Below is a small trained network, with its code and all its weights. Each question gives an input and a class and asks what happens when units are switched off, that is, made to give their printed mean instead of their output.

import numpy as np


def w(rows, s, z=0):
    codes = np.array(rows[::2]) - 128.0
    scale = np.full(codes.shape[1], s)
    scale[-1] = z or s
    return codes * scale


def norm(h):
    return h / np.sqrt((h * h).mean(-1, keepdims=True) + 1e-5)


def f(y):
    return np.maximum(y, 0)


def log_softmax(a):
    a = a - a.max(-1, keepdims=True)
    return a - np.log(np.exp(a).sum(-1, keepdims=True))


def net(x, mask):
    res = np.array(x, float).reshape(1, 3) / 4 @ E
    u = 0
    for l in range(4):
        y = f(norm(res) @ A[l][:, :-1].T + A[l][:, -1])
        res = res + np.where(mask[u : u + 4], y, B[l][:, -1]) @ B[l][:, :-1]
        u += 4
    return log_softmax(norm(res)[-1] @ U[:, :-1].T + U[:, -1])


A, B = {}, {}
E = w([
[5,100,221],'x0',
[148,30,182],'x1',
[149,237,221],'x2',
],0.0032)
A[0] = w([
[254,88,162,99],'L0N1',
[145,42,17,107],'L0N2',
[41,135,188,9],'L0N3',
[26,185,125,11],'L0N4',
],0.0039,0.0015)
B[0] = w([
[189,88,130,191],'L0N1',
[2,133,121,253],'L0N2',
[133,145,121,174],'L0N3',
[169,89,121,166],'L0N4',
],0.0075,0.0025)
A[1] = w([
[181,209,156,140],'L1N1',
[62,172,115,201],'L1N2',
[96,2,233,168],'L1N3',
[49,203,161,5],'L1N4',
],0.007,0.0022)
B[1] = w([
[1,94,139,194],'L1N1',
[53,141,122,216],'L1N2',
[235,129,151,253],'L1N3',
[236,193,32,178],'L1N4',
],0.0077,0.0042)
A[2] = w([
[123,219,254,149],'L2N1',
[53,144,118,110],'L2N2',
[185,140,44,115],'L2N3',
[156,166,52,253],'L2N4',
],0.0084,0.0022)
B[2] = w([
[71,16,140,229],'L2N1',
[220,125,125,218],'L2N2',
[104,105,213,205],'L2N3',
[127,147,254,253],'L2N4',
],0.0075,0.004)
A[3] = w([
[58,186,114,183],'L3N1',
[51,99,120,143],'L3N2',
[128,67,187,253],'L3N3',
[116,254,100,110],'L3N4',
],0.011,0.0028)
B[3] = w([
[189,28,63,169],'L3N1',
[63,65,103,176],'L3N2',
[75,234,75,255],'L3N3',
[254,116,125,159],'L3N4',
],0.0055,0.0096)
U = w([
[37,54,54,191],'0',
[254,111,113,220],'1',
[76,235,171,99],'2',
[174,161,94,4],'3',
],0.0093,0.0047)

Each question gives the input, the list of numbers given to net, and the class t.
The units are the neurons (one row each of A and B). Each row of codes is followed by its name. A weight is (code - 128) times the scale printed after its matrix; where a second scale follows, it is the last column's (A, B and U).
mask holds one flag per neuron, layer by layer. A switched-off neuron (its flag False) gives its mean, the last column of its row in B, instead of its output. The means were averaged over made-up inputs and are rounded, as every weight is.
A unit's drop is (log p(t) with every unit on - log p(t) with that unit switched off) / (log p(t) with every unit on - log p(t) with every unit switched off).
The circuit of an input: a set's keep is (log p(t) with only the set's units on - log p(t) with every unit switched off) / (log p(t) with every unit on - log p(t) with every unit switched off). Starting from the 12 units with the biggest drops (on a tie, the unit counted first), units are removed one at a time, each time the one whose removal leaves the highest keep (on an exact tie, the one counted first), for as long as the keep stays at least 0.8.
circuit, biggest first: the units of the circuit, biggest drop first
most important unit: the unit with the biggest drop
k most important neurons: the k neurons with the biggest drops, biggest first
top k neurons in layer l: the k neurons of layer l with the biggest drops, biggest first
input [-5,2,2], class 2: most important unit -> L0N1
input [-3,-4,-1], class 1: circuit, biggest first -> [L2N1 L3N3]
input [5,-8,0], class 1: circuit, biggest first -> [L1N4 L3N4]
input [8,-5,-4], class 2: 2 most important neurons -> [L0N2 L1N4]
input [4,-5,2], class 1: circuit, biggest first -> [L1N4 L3N3]
input [8,-6,-4], class 2: top 2 neurons in layer 0 -> [L0N2 L0N4]
input [3,4,6], class 0: top 2 neurons in layer 2 -> [L2N1 L2N4]
input [7,-2,-4], class 2: 3 most important neurons -> [L0N2 L2N1 L3N1]
input [5,3,-3], class 2: circuit, biggest first -> [L3N1 L3N3]
input [-8,-5,-7], class 2: 3 most important neurons -> [L2N3 L2N4 L1N1]
input [-4,-5,-4], class 1: 4 most important neurons -> [L2N1 L0N2 L1N3 L2N2]
input [-5,-7,2], class 1: top 2 neurons in layer 1 -> [L1N3 L1N1]
input [4,-6,7], class 0: 2 most important neurons -> [L2N1 L1N1]
input [-6,-5,-1], class 2: most important unit -> L2N4
input [-5,-8,6], class 1: 2 most important neurons -> [L1N3 L3N4]
input [-3,-4,6], class 0: 2 most important neurons -> [L2N1 L0N2]
input [-6,3,3], class 2: 2 most important neurons -> [L0N1 L1N3]
input [0,6,8], class 0: 3 most important neurons -> [L2N1 L1N1 L2N4]
input [-7,4,6], class 2: top 2 neurons in layer 3 -> [L3N3 L3N1]
input [2,1,-1], class 3: most important unit -> L1N3
input [4,1,5], class 0: 3 most important neurons -> [L2N1 L0N2 L1N1]
input [-1,-6,-3], class 1: 2 most important neurons -> [L2N1 L1N3]
